[ 16  -3 -30  12   3 -16  23  -1  51  24 -34 -42  31 -14   8 -12  10 -40
  18 -49  20  -4  -4  21  -8 -26 -37  24   4   6 -13   0  15  -6 -17]	0
[ 23  34 -23  12  22 -17   2  -7  16  16 -36 -41  24  -4  25   3  21 -13
  11 -28   7 -20 -18  13 -16 -30 -20  16 -33   6  16 -11  36  25  -3]	11
[ -17   28   30   14  -20   31 -103   20  -69   79    2  -22   27  -31
  -46   54   21  -33   14  -36   62  -53  -18   32   58   16   51   45
  -19   15   13    5   -9  -47   57]	10
[ 19 -38 -17 -48 -22 -35  -2  12  41  13  15 -19  28  36  -2 -35  41 -31
 -40   3   2  11 -22 -10  18  -6  -1   2  40  34  14  11  18  25  27]	7
[ 19 -34 -45 -27  -7  -9  31  -4  70  35 -13 -59  14   1  -5 -59  44 -73
 -20 -42   2  14 -22  15  -9 -24 -25  14  49  14 -14  11  27  25  -2]	6
[ 32  31   9   5  20 -13  41   8   9 -55  29  13  16   5  37 -21  -3  -2
  -6   3 -25  12  17 -23 -27   7  -3 -40  12   6  13 -15   5  17   1]	4
[ 26   8 -24 -12 -11 -28  24   8  29 -28 -10 -10  -1  14  28  -2  23  19
 -39  14 -17 -11 -42  -9 -28   1 -39 -17 -13  23  28 -43  22  26  13]	9
[-35 -69  -1 -34 -39  25 -14  -4 -44  18  14  42 -33   7 -42   9  -8  50
 -27  84 -12  17   4   0  37  25  21  10  25  -9 -42  -1 -22 -23  12]	1
[ 11 -61 -61  -5   8  -7  89 -29 108  14 -44 -53 -12   0   0 -71   5 -31
  13 -36 -14  29   6  23 -10 -31 -72  19  39 -24 -45  -1  16   2 -46]	0
[-22  36  37  47  41  22  34 -36   1 -32 -27  33 -50  -5  30  26 -50  60
  37  11 -39 -16  34   7 -15 -26   4  -6 -39 -34 -11  -3   4 -20 -62]	8
[ 38  25  16   4   9 -16  45  21   4 -59  19  25  -1  -1  44  26  -7  27
 -12  20 -24  -6   2  -6 -48   2   4 -47 -14   9  18 -29  13   5  -6]	4
[ -3   6   5   0  35 -20  30 -37  54  -3 -20 -13   8  36  32 -30  12  12
  17 -14 -34   7  23 -16 -14 -34 -28  13  13  -7  -1  17  21  32 -33]	8
[ 23  19  29  -3  -1 -26 -11  10 -43 -37  41  42  22  40  27  20  -8  22
 -21  28 -21   5  10 -42 -21   5   1 -26  -5  19  34  15  -2  24   1]	5
[-11 -12 -27   7  25  17  28 -45  25  31 -28 -18  -8  -9 -24 -56 -15 -24
  31 -24 -10  21  41  -5  25 -19 -26  25  39 -19 -41  14  -7   6 -24]	1
[ 39  25   1  -5  -1 -34  37  15  26 -64  22  10   1  26  43 -17   0 -11
 -42  13 -16   2 -14 -24 -28   1   6 -44   7  25  41 -15  14  20  -8]	7
[-28 -29 -41 -23 -18  21 -42   6 -13  51  -9 -33  31 -12 -47 -42  27 -55
  -2 -16  22  16 -12  17  60  -1  11  42  33  -8 -31  25  -5 -16  34]	11
[-39 -27  13   6  11  14   1 -32  28  43 -52 -20 -36   8 -13   8  -5  40
  38   6 -10 -11  11  22  32 -31 -14  43  -7 -27 -33  15  17 -29 -35]	8
[ -7  77  58  44 -11  16 -87  16 -91  29 -21  -2  -5 -22 -35 111 -41  25
  18   3  31 -71 -25  16  34  17  43  10 -85  15  23 -26   7 -39  23]	7
[-19 -12  27   3 -13   5 -52   0 -59  35  -6  12   1  22 -31  43 -16  41
  15  31   4  -9   0 -10  33   0  -3  25 -16  -5  -3  20   0  -8   9]	5
[-21  -8  10  17   2  33  19   3 -18 -12 -24   3 -36 -15 -22  14 -36  58
  23  45 -18   5  -1  13  25  10  -4   2 -13 -35 -38 -29   3 -24  -4]	4
[ -8 -15   7  -8   9  -4  46 -20  33 -39  -1  19 -32  24  29 -21  -2  31
  -9  22 -39  12   9  -9 -19 -10  -8 -15   9 -12  -9   0  10   1 -38]	8
[-10   4  -4  -7 -31  11 -69  -1 -50  78 -22 -28  10 -12 -51  43  21 -15
   4  -3  38 -30 -16  15  29   6  21  41  -8  19 -11   3   5 -18  34]	1
[-15 -64 -21 -46 -19  -1   3 -14  10  21  21   6   4  21 -26 -62  23 -21
 -24  24   0  37  26 -19  32   9   0   9  74   6 -31  33 -15   5  13]	1
[ 18  33  17  14   6   7  -6  18  -6   3  -1 -18   7 -30   0  14  -3 -24
  24 -29  17 -13   6  16   4   0  13  -9  -6   6  -6  -7   5 -28   8]	4
[-12  12  15  12  -5   7  -3   4 -30 -24 -23  11 -36   4   3  49 -20  83
  -4  52  -7 -17 -25  -9   5  18   2  -6 -27   1  12 -38  12   5  -6]	3
[  7  30  34  27  18 -21  10  -1 -10  -9  -5  14 -14   1  38  65  -9  59
  16  12   8 -35 -12   6 -29  -5  15  -8 -50  18  52 -29  18  -9 -19]	10
[ -2  21   2  51  23   6  44 -13  13 -26 -37   8 -12 -24  24  26 -51  38
  34   0  -9 -12  11  19 -25 -21 -27   2 -38 -24 -12 -24   5 -14 -52]	0
[-29  12  30  -1  20   8 -36  -8 -45   8  62  42  35   4  -7 -12  -9 -28
  11 -10   9  23  41 -20  42  24  50  -2  37   8  13  34 -40 -17  21]	10
[-12   5  44 -27  18 -43 -63   6 -21  46  37  24  53  33  12   9  25  11
  -1  12   6  -4  32 -26  44  -2   2  17  12  37  29  31 -13   9  54]	9
[ 50  67  31  64  43 -13  38 -17  -9 -50 -21  27  -7  -9  62  65 -52  36
  37 -26 -30 -33  27  -4 -72 -44 -19 -34 -65  -5  32  -6  16  15 -68]	5
[ -6  21  19  12 -16  26 -17  13 -53 -35  22  35 -24 -11 -19  29 -38   6
 -20  28 -16  -8 -11   3  20  21  46 -26 -21  -7   1 -17 -16 -20   7]	7
[ -8  23   3  34  12  28  -6  -6 -16  -9 -25   2  -9 -32  -5  17 -23  12
  20 -12   3 -13   7   4  15   0   9   1  -1  -2  -4  -3  -4  -9 -16]	3
[ -5 -48 -28 -22   4 -16  55  -5  66   4 -24 -23 -15  17  15 -44  17  20
 -12  19 -12  23 -19   1  -7 -25 -32  12  32  -1  -9  -7  29  27 -24]	6
[ 23  20  21  18  23 -13   7  -2  -6 -14   3  16  17  16  22   6 -21  -3
  15 -15 -10   1  34 -22  -7 -22 -16  -9   1   0  13  33   0   2 -23]	5
[  7  25 -10  16 -17  29 -52   4 -20  42 -13 -44  18 -36 -50   4   0 -91
   7 -63  29 -25 -16  30  42  -2  30  16   2  10 -14   9  -3 -25  24]	7
[ -6 -26 -43   8  25  -1  97 -27  49 -78  -3  31 -18  24  36 -77 -26   8
   2  16 -60  57  34 -24 -23  -3 -40 -26  42 -21 -20   6 -16  31 -52]	2
[-22 -11   9  10  15  -4  -1 -10   7  17 -31   7 -28   0   3  23 -14  62
  18  31 -12  -9   2  12  24 -15 -25  19 -26  -4  -6 -14   4 -12  -2]	9
[-53 -51   9 -28 -39  18 -74  16 -67  47  18  20  22  19 -54   5   9   0
  -3  41  13  19   5  -2  77  39  25  34  32  10 -27  38 -32 -25  49]	2
[-51 -11  34  14  15   4 -69 -14 -41  83 -29   4  30  10 -30  37 -12  26
  58   4  16  -9  38  11  66  -6   0  60  -8   3 -20  46 -14 -17  14]	2
[ -4 -68  -2 -43  -5 -21  51   2  18 -67  42  55   2  62  23 -64  -7  49
 -42  72 -56  62  24 -53   1   5 -34 -24  53   1 -14  19 -11  35 -12]	5
[-35 -92 -44 -67 -35   2 -17   7  26  29  20  -5  18  23 -46 -87  42 -22
 -41  29  -2  47 -13 -14  69  19 -22  28  87  10 -31  22 -23   3  54]	9
[ 26  -6 -33 -21  -4 -23  19  -9  31   0   5  -3  31   1  17 -37  28 -39
 -16 -21   3  15  12 -14 -21 -15  -8  -3  43  26  -1   7   2  27  -7]	1
[ 49   6 -45 -39  -4 -62  13   7  66  -5  18 -35  77  39  30 -69  69 -72
 -54 -37 -13   9 -17 -37 -25  -7 -50 -10  52  46  40   8  17  56  40]	9
[ 21  -3  -4 -24  24 -50  51   1  37 -42  20  21   9  35  66 -33  23  36
 -28  32 -24  16   4 -21 -40 -16 -15 -24  -2  15  33  -9  22  39 -10]	11
[-59 -21  11  41  10  59  -4 -17 -24  48 -67 -15 -70 -42 -49  35 -56  59
  56  28   9 -15  -9  45  49 -19   5  47 -32 -46 -50 -13   5 -45 -32]	6
[ 30  -6  -5  -5 -13 -32  44  13  27 -34   5   0  -8  12  38  10   5  17
 -27  15  -1  -7 -18   3 -45   4 -24 -21 -16  17  16 -28  17  -3 -17]	0
[-31 -11 -14  17  11  32  17  -9 -11  -3 -32   0 -34 -15 -12  -8 -29  38
  13  34  -8   3   0  18  25  -7  -5  15 -19 -42 -26  -7   2 -22 -18]	11
[ -60    2   30   -2  -39   61 -100   26 -114   67   12  -11  -27  -24
  -89   50  -17  -14    0   37   37  -14  -33   25   77   43   67   36
   -9   -8  -27    4  -21  -51   57]	6
[ 13 110  32  63  35   7 -71  -3 -64  16   4   0  48 -43   4  39 -15 -63
  32 -77  20 -41  20   3   9  -6  26  -4 -40  22  38  11 -12  -5  30]	9
[ 39  54  -2  36  12   9  32 -14 -18 -39  -4  26 -13 -32  31  33 -26  -6
  -4 -16 -20 -26  15   6 -58 -11  11 -35 -28   9   9 -26   2   5 -36]	1
[-16   7   7   7 -25  21 -42  19 -37  44 -23 -24 -12 -27 -35  40  -2  -5
   0   2  35 -29 -41  27  21   3  24  24 -17   2  -5 -13  13 -28  15]	6
[ 44  19 -41 -12  18 -27  63   3  57 -48  11 -12  19   1  58 -62  27 -47
 -32 -31 -17  17  -5  -6 -47 -19 -20 -31  15  14  20 -11  19  34 -15]	11
[ 54  77  -4  30  49 -33  84 -34  65 -82  -9   5   8  18  93 -19   1 -11
  -5 -48 -55 -14  15 -23 -95 -38 -33 -46 -20   7  39 -18  35  53 -67]	8
[-32 -47   4 -13 -37  37 -24  16 -51  -4   9  23 -24  12 -53  -5 -28  14
 -17  47  -4  25  -2 -10  49  23   5   5  29 -25 -36  21 -26 -35   8]	5
[ -6   3   5 -11   0 -11 -18   8 -16  17  -3  -3   1   1   8  14  13  20
  -6  18  13 -11 -12  11   6  -4   9  10 -25   8   9  -4  15  -6  12]	11
[ 19  61  10  47  15  12  13   6 -35 -58  36  38  32 -34  25   2 -39 -48
  -5 -33  -8  -1  26  -5 -31  14  16 -37 -10   5   6  -2 -25  -9 -15]	0
[ 24   0 -19 -14  -4 -24   7   7  26  -4   2  -5  20   5  23  -4  29 -12
 -27  -8 -14 -11 -15   0 -15 -10 -28 -10   2  25  17 -15   8  17  17]	9
[ 24  31   4  52  -4  40  14  -1 -35 -29 -31   7 -36 -39  -7  51 -53   7
  19 -19 -16 -29  -7  22 -28 -13  -5 -18 -51 -22 -13 -18   0 -28 -41]	5
[ 22  45  44  29  13 -36 -11  11 -24   5   1  18  28  -1  45  90 -14  38
  15   7   7 -45   6  11 -40 -13   0  -4 -67  22  35 -12  15  -7 -14]	0
[-17   5 -13  29   0  38  11  -5  -2 -18 -26  -7 -27 -29 -32 -17 -44 -14
  13  -5 -11   4  -7  17  37  -6  10   4   1 -23 -29 -14  -9 -21 -19]	7
[ 20  -9 -34   7  11 -21  51 -14  53 -19 -27 -17  13  10  31 -36  11 -20
   8 -31 -21  14   8  -3 -28 -13 -46  -6  15   9  -3   0   9  26 -29]	2
[ 12 -16 -11 -18 -14  -6 -27  -1  -2  36   2 -30  34  20 -27 -29  18 -46
   0 -31   8   9   1 -17  23  -7 -23  20  32   8  -6  32   1  10  16]	5
[ 15  16   2  14   3   4 -26   8  16  59 -31 -60  25 -34 -24   9  20 -52
  42 -63  39 -24   4  32  23 -17   0  24   4   8 -15  10  16 -32  17]	4
[ 23  17  -9  51  33  30  67 -26  14 -54 -25  18 -34 -23  23   1 -65  11
  32 -25 -47   6  31   4 -34 -32 -35 -27 -20 -39 -25  -7  -6   0 -75]	5
[ -1  13  41  -8  35 -16   0 -10 -14 -33  67  54  16  32  24 -40 -24  -8
  -9  16 -31  29  56 -40  32   6  32 -28  32  11  17  29 -27  19   8]	7
[ 22  28   4   6  36 -27  35 -25  57 -19  -2  -8  26  23  48 -37  20 -41
   5 -48 -26   2  35 -19 -26 -34 -16 -10  26   2  15  32  15  19 -35]	8
[ 28  23  29  14  35 -29  44   9  27 -31  -3   7   6   9  47  11  -6  35
  21  11 -13  -7  26 -11 -24 -18 -16 -22  -9   6  19  -6  21   2 -17]	4
[-17  29   5  48  45  15  47 -16  -9 -40 -38  32 -35 -23  38  25 -55  81
  35  35 -25  -9  12  13 -17 -29  -5  -3 -60 -37  -3 -29   9  -4 -49]	11
[-23  14  36  23  34  22  11 -16 -52 -48  58  76   6  10  11 -16 -61  28
   4  43 -38  28  61 -31  14  24  13 -17   7 -27 -14  15 -46   2  -9]	0
[ -7 -57 -23 -39 -65 -12  -7  36  -5   6   3  -9   2  15 -22  11  26  15
 -47  51  22   3 -57  12   6  26  -6  13   8  15  -7 -19  10 -21  29]	0
[  4 -38 -15 -17 -34  14  14  27  13  13 -34 -32 -30 -10 -29  23   9  28
  -3  34   5 -12 -39  32  11   3  -8  12  -3  -8 -28 -29  22 -34  11]	4
[-24  38  39  46  52  36 -24 -26 -38   7 -10  28  -2 -27  -1  36 -48  27
  53 -13 -13 -10  59  -1  34  -7  18   4  -9 -19 -14  20 -23  -4 -23]	3
[ 15 -10   4 -37 -32  -5 -11  40 -20 -22  49   7  16   6 -10 -16  28 -31
 -37  18   6  18 -11 -10  10  34  27 -28  37  21  -1  -1  -5 -16  46]	4
[  6 -16  -6 -19  22 -33  -5 -11  43  41  -7 -17  36  17  16 -15  31  -6
   5 -19  -9  -3  15  -1  14 -29 -39  20  16  23  11  14   7  24  16]	9
[  0  33   9   8   2  -7 -25  13 -30 -18  15  32  25 -10  14  20  -7   8
 -12   9  -9 -11  -2  -9   2   4   6 -11 -14  15  20 -12 -15  -1  21]	9
[ -9  53  28  40  53   0  19 -18 -33 -33 -10  38  -9  -2  45  32 -45  74
  27  34 -29 -13  23  -6 -15 -18  -1  -8 -63 -21  17 -20   9  15 -28]	11
[ -5 -52 -29 -49 -44  -8 -33  19  14  49  32 -39  47   8 -41 -54  47 -89
 -30 -27  34  25 -10   6  39  23  -5  23  65  19 -28  29 -15 -18  45]	0
[ 12  39  33  37  31  14  19   1 -21 -28   4  24  -4 -26  21  32 -38  24
  33   3 -21 -14  33   8 -12  -8  13 -23 -25 -15  -6 -10  -3 -17 -17]	4
